Below is a small trained network, with its code and all its weights. Each question gives an input and a target symbol and asks what happens when units are switched off, that is, made to give their printed mean instead of their output.

import numpy as np


def w(rows, s, z=0):
    codes = np.array(rows[::2]) - 128.0
    scale = np.full(codes.shape[1], s)
    scale[-1] = z or s
    return codes * scale


def f(y):
    return np.maximum(y, 0)


def softmax(a):
    e = np.exp(a - a.max(-1, keepdims=True))
    return e / e.sum(-1, keepdims=True)


def log_softmax(a):
    a = a - a.max(-1, keepdims=True)
    return a - np.log(np.exp(a).sum(-1, keepdims=True))


def net(x, mask):
    ids = ['ΘΛΨαβεημπστω'.index(c) for c in x.split()]
    T = len(ids)
    res = E[ids] + P[:T]
    u = 0
    for l in range(2):
        r = res
        for j in range(2):
            rows = slice(3 * j, 3 * j + 3)
            q, k, v = (r @ M[l][rows].T for M in (Q, K, V))
            z = softmax(np.where(np.tri(T) > 0, q @ k.T / 3**0.5, -1e9)) @ v
            o = O[l][rows]
            res = res + np.where(mask[u + j], z, o[:, -1]) @ o[:, :-1]
        u += 2
        y = f(res @ A[l][:, :-1].T + A[l][:, -1])
        res = res + np.where(mask[u : u + 12], y, B[l][:, -1]) @ B[l][:, :-1]
        u += 12
    return log_softmax(res[-1] @ U[:, :-1].T + U[:, -1])


Q, K, V, O, A, B = {}, {}, {}, {}, {}, {}
E = w([
[159,131,205,89,179,125,51,117,108,160,163],'Θ',
[18,158,111,58,180,186,165,92,97,30,190],'Λ',
[190,120,198,88,223,143,97,166,139,124,125],'Ψ',
[124,60,74,170,192,159,100,48,71,94,102],'α',
[175,213,132,141,74,178,101,155,58,35,154],'β',
[118,166,98,191,146,2,133,92,80,83,41],'ε',
[84,109,200,192,101,134,137,103,166,183,185],'η',
[45,106,70,50,123,37,199,76,139,201,155],'μ',
[230,110,40,227,104,128,98,110,140,83,181],'π',
[136,118,178,166,179,191,216,159,186,156,125],'σ',
[124,67,28,19,87,123,125,113,146,122,42],'τ',
[174,87,57,136,128,114,104,171,195,196,31],'ω',
],0.0097)
P = w([
[60,43,152,146,164,74,69,238,50,128,158],'0',
[120,103,166,148,156,108,100,102,114,127,121],'1',
[158,123,175,139,152,154,124,52,134,143,83],'2',
[162,122,115,127,133,165,155,78,165,140,94],'3',
[154,144,43,110,129,118,161,85,191,116,142],'4',
[158,165,1,94,114,112,171,70,222,107,156],'5',
],0.0075)
Q[0] = w([
[163,128,7,147,103,124,102,101,123,36,130],'L0H1',
[147,180,233,108,97,204,132,205,130,146,220],'L0H1',
[150,82,205,192,145,132,85,137,78,178,30],'L0H1',
[161,130,230,148,128,169,120,158,119,152,114],'L0H2',
[88,144,200,80,113,158,144,212,161,181,174],'L0H2',
[139,204,161,111,94,158,127,175,114,85,187],'L0H2',
],0.011)
K[0] = w([
[168,194,118,131,74,156,128,79,206,108,116],'L0H1',
[101,146,164,144,175,115,79,154,8,87,132],'L0H1',
[127,74,91,151,115,109,120,255,134,150,123],'L0H1',
[118,120,154,151,134,107,98,213,80,122,144],'L0H2',
[113,103,153,85,188,98,79,140,67,131,117],'L0H2',
[150,171,133,111,151,122,93,131,44,71,135],'L0H2',
],0.012)
V[0] = w([
[214,99,84,207,150,113,136,192,190,111,81],'L0H1',
[218,125,92,54,152,125,2,160,78,47,40],'L0H1',
[165,126,182,212,155,177,104,127,106,52,184],'L0H1',
[152,163,105,103,203,166,232,120,123,83,87],'L0H2',
[82,123,143,124,152,116,89,104,54,91,113],'L0H2',
[103,144,176,118,150,85,156,194,219,202,133],'L0H2',
],0.0061)
O[0] = w([
[69,101,143,127,121,87,38,128,229,131,34,167],'L0H1',
[154,28,160,120,94,79,118,205,192,50,157,224],'L0H1',
[111,100,162,40,150,60,120,42,140,139,145,123],'L0H1',
[107,203,131,181,195,146,84,101,225,2,149,145],'L0H2',
[143,91,145,174,102,92,168,112,140,150,187,253],'L0H2',
[120,184,153,112,198,144,87,187,110,189,106,13],'L0H2',
],0.0065,0.002)
A[0] = w([
[127,110,84,48,131,95,151,108,120,236,44,223],'L0N1',
[130,84,132,176,250,177,142,81,112,115,143,205],'L0N2',
[130,50,75,225,116,75,125,139,79,47,168,112],'L0N3',
[178,177,194,190,100,117,103,132,146,79,153,244],'L0N4',
[199,96,1,133,90,164,130,48,226,84,80,221],'L0N5',
[246,128,127,228,172,162,152,121,52,80,174,251],'L0N6',
[38,155,219,116,194,109,105,77,148,89,125,237],'L0N7',
[183,178,142,152,40,39,162,142,105,69,71,217],'L0N8',
[238,144,173,127,141,130,88,183,181,225,112,188],'L0N9',
[146,86,61,63,97,214,147,119,113,112,109,164],'L0N10',
[170,75,170,79,181,114,148,55,222,168,204,193],'L0N11',
[217,123,106,164,111,113,132,103,114,71,229,202],'L0N12',
],0.0052,0.0022)
B[0] = w([
[126,124,24,88,37,255,78,103,55,149,62,169],'L0N1',
[87,138,205,139,194,156,128,69,167,203,169,202],'L0N2',
[84,118,135,171,49,98,77,100,179,114,194,208],'L0N3',
[195,167,118,205,114,117,153,158,98,44,61,166],'L0N4',
[163,144,100,85,166,96,83,90,253,138,135,254],'L0N5',
[168,210,155,233,89,227,108,123,117,161,205,199],'L0N6',
[58,129,207,117,189,125,190,73,66,15,54,176],'L0N7',
[109,227,77,118,27,92,116,142,114,110,72,171],'L0N8',
[166,99,132,148,204,198,63,204,189,139,134,159],'L0N9',
[99,145,104,73,113,66,120,114,248,158,138,160],'L0N10',
[187,94,198,60,225,106,223,99,138,149,127,197],'L0N11',
[182,138,87,153,75,142,137,106,153,81,246,198],'L0N12',
],0.0048,0.0076)
Q[1] = w([
[169,115,197,4,200,112,253,139,132,151,195],'L1H1',
[101,152,207,112,132,160,162,156,58,186,44],'L1H1',
[87,239,16,66,134,119,123,113,149,85,150],'L1H1',
[94,180,53,106,103,158,147,156,87,152,148],'L1H2',
[104,82,193,160,151,150,146,225,94,144,86],'L1H2',
[139,121,162,61,92,140,201,139,65,151,163],'L1H2',
],0.0076)
K[1] = w([
[127,114,201,161,149,130,124,71,47,98,140],'L1H1',
[63,97,166,113,142,143,118,154,124,163,185],'L1H1',
[187,190,143,112,153,171,254,62,188,149,102],'L1H1',
[168,190,163,167,139,124,164,138,119,152,143],'L1H2',
[115,56,161,141,130,110,134,202,103,165,138],'L1H2',
[84,126,196,183,129,119,158,122,43,106,191],'L1H2',
],0.0081)
V[1] = w([
[221,101,107,48,76,172,40,115,113,129,185],'L1H1',
[209,149,174,47,206,199,117,197,169,90,166],'L1H1',
[135,52,136,145,240,145,92,66,170,211,164],'L1H1',
[84,178,171,107,202,55,200,71,102,109,191],'L1H2',
[140,169,133,254,139,209,91,169,121,156,138],'L1H2',
[59,75,109,185,45,136,147,140,117,117,155],'L1H2',
],0.0055)
O[1] = w([
[106,68,69,125,125,172,255,168,88,104,173,211],'L1H1',
[132,124,176,154,173,138,168,199,41,81,118,13],'L1H1',
[218,97,93,141,105,82,178,123,103,146,48,255],'L1H1',
[137,179,176,79,145,96,156,117,125,149,150,127],'L1H2',
[139,111,50,226,217,68,86,125,154,164,160,124],'L1H2',
[174,150,84,152,93,132,156,60,198,76,136,167],'L1H2',
],0.0074,0.0029)
A[1] = w([
[187,98,97,182,104,34,139,73,149,127,200,88],'L1N1',
[94,107,141,111,164,132,98,107,208,178,56,226],'L1N2',
[149,112,171,132,188,110,123,118,163,82,67,204],'L1N3',
[112,100,100,164,44,165,142,149,122,70,227,177],'L1N4',
[55,45,155,2,107,122,128,131,127,96,46,205],'L1N5',
[163,89,87,202,118,71,41,165,174,158,26,144],'L1N6',
[109,67,145,105,174,247,175,145,175,157,173,157],'L1N7',
[123,132,83,61,94,144,195,126,60,208,125,253],'L1N8',
[144,149,170,222,121,159,144,179,144,77,115,223],'L1N9',
[189,165,117,185,137,90,35,66,166,160,183,90],'L1N10',
[211,104,173,134,100,125,213,242,58,116,136,93],'L1N11',
[121,134,123,3,91,154,166,160,127,62,101,175],'L1N12',
],0.0053,0.0019)
B[1] = w([
[148,129,140,98,167,121,170,155,178,121,107,255],'L1N1',
[101,107,113,177,75,60,40,110,104,141,126,208],'L1N2',
[113,83,146,160,143,117,100,136,129,95,88,188],'L1N3',
[157,148,164,131,184,185,118,65,113,109,27,210],'L1N4',
[45,137,190,201,92,213,230,166,147,242,78,156],'L1N5',
[72,93,97,105,190,85,165,95,91,128,195,218],'L1N6',
[97,137,144,76,87,117,90,115,52,97,217,181],'L1N7',
[174,106,78,67,59,113,46,78,50,112,179,167],'L1N8',
[123,151,114,184,84,159,83,139,86,71,154,163],'L1N9',
[124,175,150,140,132,112,158,213,187,176,145,239],'L1N10',
[117,140,179,140,67,102,91,255,105,107,132,153],'L1N11',
[77,100,122,169,115,122,147,138,107,196,133,161],'L1N12',
],0.0065,0.0088)
U = w([
[168,111,125,88,71,93,109,195,95,121,179,151],'Θ',
[157,170,150,127,153,126,156,151,116,156,155,34],'Λ',
[116,140,180,135,134,134,138,209,138,133,93,77],'Ψ',
[253,47,102,77,158,78,195,113,194,118,62,92],'α',
[6,116,147,26,208,136,159,83,91,79,223,57],'β',
[71,160,163,82,74,68,16,145,199,127,176,110],'ε',
[190,149,53,64,58,132,57,54,66,182,135,214],'η',
[135,190,93,198,176,165,174,189,147,207,156,107],'μ',
[41,111,147,135,62,191,174,123,145,193,73,143],'π',
[117,168,176,136,238,140,92,101,101,170,7,250],'σ',
[171,160,135,190,91,229,52,114,111,50,97,209],'τ',
[80,64,61,158,176,104,109,123,91,80,170,70],'ω',
],0.0046,0.0017)

Each question gives the input, a string of symbols that net reads in full, and the target symbol t.
The units are the heads (3 rows each of Q, K, V and O) and the neurons (one row each of A and B). Each row of codes is followed by its name. A weight is (code - 128) times the scale printed after its matrix; where a second scale follows, it is the last column's (O, A, B and U).
mask holds one flag per unit, layer by layer, with each layer's heads first. A switched-off unit (its flag False) gives its mean, the last column of its rows in O or B, instead of its output. The means were averaged over made-up inputs and are rounded, as every weight is.
A unit's drop is (log p(t) with every unit on - log p(t) with that unit switched off) / (log p(t) with every unit on - log p(t) with every unit switched off).
unit that matters most: the unit with the biggest drop
top k neurons: the k neurons with the biggest drops, biggest first
top k neurons in layer l: the k neurons of layer l with the biggest drops, biggest first
which heads matter: for each layer, one digit per head in row order, 1 if its drop is at least 0.15 and else 0, layers parted by /
input η β α α, target β: unit that matters most : L1H1
input Θ σ η, target Θ: which heads matter : 11 / 10
input Θ Θ Θ α σ Θ, target Θ: top 2 neurons in layer 0 : (L0N11; L0N5)
input μ Λ α η, target μ: which heads matter : 10 / 01
input π α π ε, target π: which heads matter : 10 / 01
input Θ Λ α σ α Θ, target α: which heads matter : 01 / 10
input Θ η Θ, target Θ: which heads matter : 11 / 10
input Θ ω ω ε, target ω: which heads matter : 10 / 01
input ε α α, target ε: which heads matter : 00 / 10
input α σ σ α β α, target β: which heads matter : 01 / 11
input ε μ β η, target ε: which heads matter : 00 / 10
input β ε β Λ, target β: which heads matter : 00 / 00
input α τ α σ, target α: which heads matter : 11 / 10
input β σ α, target σ: unit that matters most : L0H1
input α β Θ η μ α, target μ: top 3 neurons : (L0N6; L1N10; L0N11)
input σ α η α, target η: which heads matter : 11 / 00
input ω α β, target τ: top 2 neurons in layer 1 : (L1N4; L1N9)
input σ α σ τ ε α, target τ: top 2 neurons in layer 0 : (L0N6; L0N3)
input α α μ, target η: top 2 neurons : (L1N8; L0N1)
input α μ β Ψ ε α, target ε: top neuron : (L0N8)
input α α σ α σ Ψ, target σ: which heads matter : 11 / 11
input σ α π α, target π: top 2 neurons : (L1N5; L0N6)
input Θ μ ε ε, target μ: top 2 neurons : (L1N10; L0N6)
input β π Ψ α, target π: which heads matter : 10 / 01
input π ω α Ψ, target π: top 2 neurons : (L1N5; L0N6)
input α Λ α α ω, target ω: top 2 neurons : (L1N6; L0N9)
input μ ε α σ, target μ: top neuron : (L0N6)
